Here is a tiny trained network, its code and every weight. The questions are about switching its units off for an input and a target symbol, where a switched-off unit gives its printed mean instead of its output.

import numpy as np


def w(rows, s, z=0):
    codes = np.array(rows[::2]) - 128.0
    scale = np.full(codes.shape[1], s)
    scale[-1] = z or s
    return codes * scale


def norm(h):
    return h / np.sqrt((h * h).mean(-1, keepdims=True) + 1e-5)


def f(y):
    return np.maximum(y, 0)


def softmax(a):
    e = np.exp(a - a.max(-1, keepdims=True))
    return e / e.sum(-1, keepdims=True)


def log_softmax(a):
    a = a - a.max(-1, keepdims=True)
    return a - np.log(np.exp(a).sum(-1, keepdims=True))


def net(x, mask):
    ids = ['αβεηξπσψω'.index(c) for c in x.split()]
    T = len(ids)
    res = E[ids] + P[:T]
    r = norm(res)
    for j in range(2):
        rows = slice(4 * j, 4 * j + 4)
        q, k, v = (r @ M[0][rows].T for M in (Q, K, V))
        z = softmax(np.where(np.tri(T) > 0, q @ k.T / 4**0.5, -1e9)) @ v
        o = O[0][rows]
        res = res + np.where(mask[j], z, o[:, -1]) @ o[:, :-1]
    y = f(norm(res) @ A[0][:, :-1].T + A[0][:, -1])
    res = res + np.where(mask[2:14], y, B[0][:, -1]) @ B[0][:, :-1]
    return log_softmax(norm(res)[-1] @ U[:, :-1].T + U[:, -1])


Q, K, V, O, A, B = {}, {}, {}, {}, {}, {}
E = w([
[165,130,184,147,86,79,126,212],'α',
[166,112,121,68,8,184,127,117],'β',
[141,217,173,116,73,214,113,109],'ε',
[115,61,178,101,145,41,163,111],'η',
[63,57,143,118,147,113,130,114],'ξ',
[153,128,143,235,36,117,140,86],'π',
[40,133,207,229,108,110,133,139],'σ',
[141,61,152,125,161,121,140,60],'ψ',
[220,34,102,58,162,73,151,113],'ω',
],0.016)
P = w([
[141,57,176,180,170,136,92,134],'0',
[151,94,155,145,170,164,191,145],'1',
[112,129,101,146,141,124,174,127],'2',
[116,118,160,128,143,90,37,91],'3',
[105,157,134,85,132,63,116,115],'4',
[114,183,119,127,140,125,250,141],'5',
[124,186,181,120,121,101,163,95],'6',
[103,146,182,76,117,77,61,80],'7',
],0.015)
Q[0] = w([
[125,121,125,144,134,142,124,105],'h1',
[128,151,137,136,161,134,112,197],'h1',
[137,131,82,116,147,151,111,120],'h1',
[103,117,106,130,148,113,129,136],'h1',
[128,107,84,168,144,159,66,146],'h2',
[135,149,114,129,137,91,93,154],'h2',
[127,109,151,108,118,100,5,102],'h2',
[151,160,168,130,109,118,101,100],'h2',
],0.021)
K[0] = w([
[145,100,142,138,120,145,148,110],'h1',
[123,92,141,114,93,143,132,168],'h1',
[140,117,103,148,148,183,100,137],'h1',
[113,101,128,144,141,127,109,134],'h1',
[159,84,192,138,137,171,158,143],'h2',
[108,104,112,137,113,156,155,112],'h2',
[139,134,112,144,148,173,253,159],'h2',
[122,136,121,108,127,105,176,127],'h2',
],0.019)
V[0] = w([
[121,80,254,105,157,61,147,139],'h1',
[192,135,124,146,170,163,88,165],'h1',
[135,77,164,93,84,160,133,209],'h1',
[151,73,128,140,71,110,118,61],'h1',
[108,127,41,192,177,96,95,62],'h2',
[251,162,153,124,103,64,171,141],'h2',
[131,102,148,37,159,142,181,68],'h2',
[68,149,209,127,229,65,113,93],'h2',
],0.009)
O[0] = w([
[71,133,76,92,100,153,124,171,187],'h1',
[155,192,67,189,177,128,104,103,89],'h1',
[134,170,70,120,70,52,111,53,183],'h1',
[172,89,140,127,78,138,222,135,229],'h1',
[135,29,206,144,177,159,1,133,13],'h2',
[179,114,92,150,155,128,168,251,192],'h2',
[74,62,59,142,90,202,198,136,147],'h2',
[117,108,49,104,89,92,48,133,2],'h2',
],0.0086,0.0079)
A[0] = w([
[139,63,112,209,97,148,112,80,143],'n1',
[145,65,121,187,176,113,1,88,179],'n2',
[73,135,208,239,156,148,143,127,113],'n3',
[153,187,133,106,103,251,127,59,178],'n4',
[170,134,98,148,140,139,71,204,78],'n5',
[116,204,217,58,123,80,132,84,180],'n6',
[184,136,164,86,139,105,151,248,252],'n7',
[114,133,167,106,68,94,130,167,192],'n8',
[8,177,167,184,155,145,132,165,89],'n9',
[127,164,167,59,95,235,159,231,199],'n10',
[155,141,139,130,60,196,131,155,175],'n11',
[93,63,122,113,232,67,174,75,202],'n12',
],0.0095,0.0034)
B[0] = w([
[87,141,184,79,83,185,151,187,147],'n1',
[239,231,138,131,135,201,172,169,136],'n2',
[107,96,72,105,184,134,55,64,150],'n3',
[77,79,173,178,171,101,68,98,201],'n4',
[133,176,144,118,183,153,128,178,132],'n5',
[145,37,114,234,65,55,128,126,193],'n6',
[96,146,100,142,140,92,90,110,223],'n7',
[112,103,108,122,74,109,86,92,205],'n8',
[173,154,180,2,50,173,124,26,141],'n9',
[130,120,132,251,136,134,95,125,249],'n10',
[124,63,104,144,158,127,114,115,216],'n11',
[27,79,141,151,170,184,114,153,148],'n12',
],0.0088,0.012)
U = w([
[125,213,69,124,129,16,132,197,86],'α',
[85,86,82,141,145,33,160,71,195],'β',
[117,125,169,183,227,58,73,112,121],'ε',
[12,130,144,96,148,99,133,188,110],'η',
[54,105,62,176,209,162,127,208,4],'ξ',
[254,73,114,85,86,83,145,79,123],'π',
[85,158,166,28,120,105,117,51,94],'σ',
[144,136,222,143,121,108,235,164,180],'ψ',
[156,75,34,72,200,80,151,150,164],'ω',
],0.0088,0.0039)

Each question gives the input, a string of symbols that net reads in full, and the target symbol t.
The units are the heads (4 rows each of Q, K, V and O) and the neurons (one row each of A and B). Each row of codes is followed by its name. A weight is (code - 128) times the scale printed after its matrix; where a second scale follows, it is the last column's (O, A, B and U).
mask holds one flag per unit, heads first, then neurons. A switched-off unit (its flag False) gives its mean, the last column of its rows in O or B, instead of its output. The means were averaged over made-up inputs and are rounded, as every weight is.
A unit's drop is (log p(t) with every unit on - log p(t) with that unit switched off) / (log p(t) with every unit on - log p(t) with every unit switched off).
The circuit of an input: a set's keep is (log p(t) with only the set's units on - log p(t) with every unit switched off) / (log p(t) with every unit on - log p(t) with every unit switched off). Starting from the 12 units with the biggest drops (on a tie, the unit counted first), units are removed one at a time, each time the one whose removal leaves the highest keep (on an exact tie, the one counted first), for as long as the keep stays at least 0.8.
units of the circuit, in order: the units of the circuit, biggest drop first
unit that matters most: the unit with the biggest drop
top k neurons: the k neurons with the biggest drops, biggest first
drop when u is switched off: that unit's drop, to one decimal
input η β ε ε α π α, target α: units of the circuit, in order => (h2, h1)
input ε β π α σ, target σ: units of the circuit, in order => (n9, h1)
input β ω ε β π π π β, target ε: units of the circuit, in order => (h2, n10)
input β π π, target ψ: unit that matters most => h1
input ε ω ψ ξ, target ξ: units of the circuit, in order => (h2, h1)
input β ξ ξ η, target η: units of the circuit, in order => (h1, n12)
input ω β β β π ε ψ, target ε: top 2 neurons => (n7, n10)
input ε σ α, target α: units of the circuit, in order => (h1, n4)
input ψ β β π, target ψ: units of the circuit, in order => (h2, h1)
input β ψ ω σ π π ω, target ε: top 2 neurons => (n7, n12)
input π β ω β β β ω, target ψ: units of the circuit, in order => (h2, n11)
input ω β π ε π, target ε: top 2 neurons => (n3, n7)
input π ε π, target ε: top 3 neurons => (n3, n9, n6)
input π ξ β σ α ε π, target α: unit that matters most => h2
input π ω β α α β, target α: drop when h2 is switched off => 0.8
input β β β ω, target ψ: drop when n12 is switched off => 0.0
input β π β π σ α π, target π: drop when n4 is switched off => 0.2
input β ω π ε, target ξ: drop when n6 is switched off => 0.1
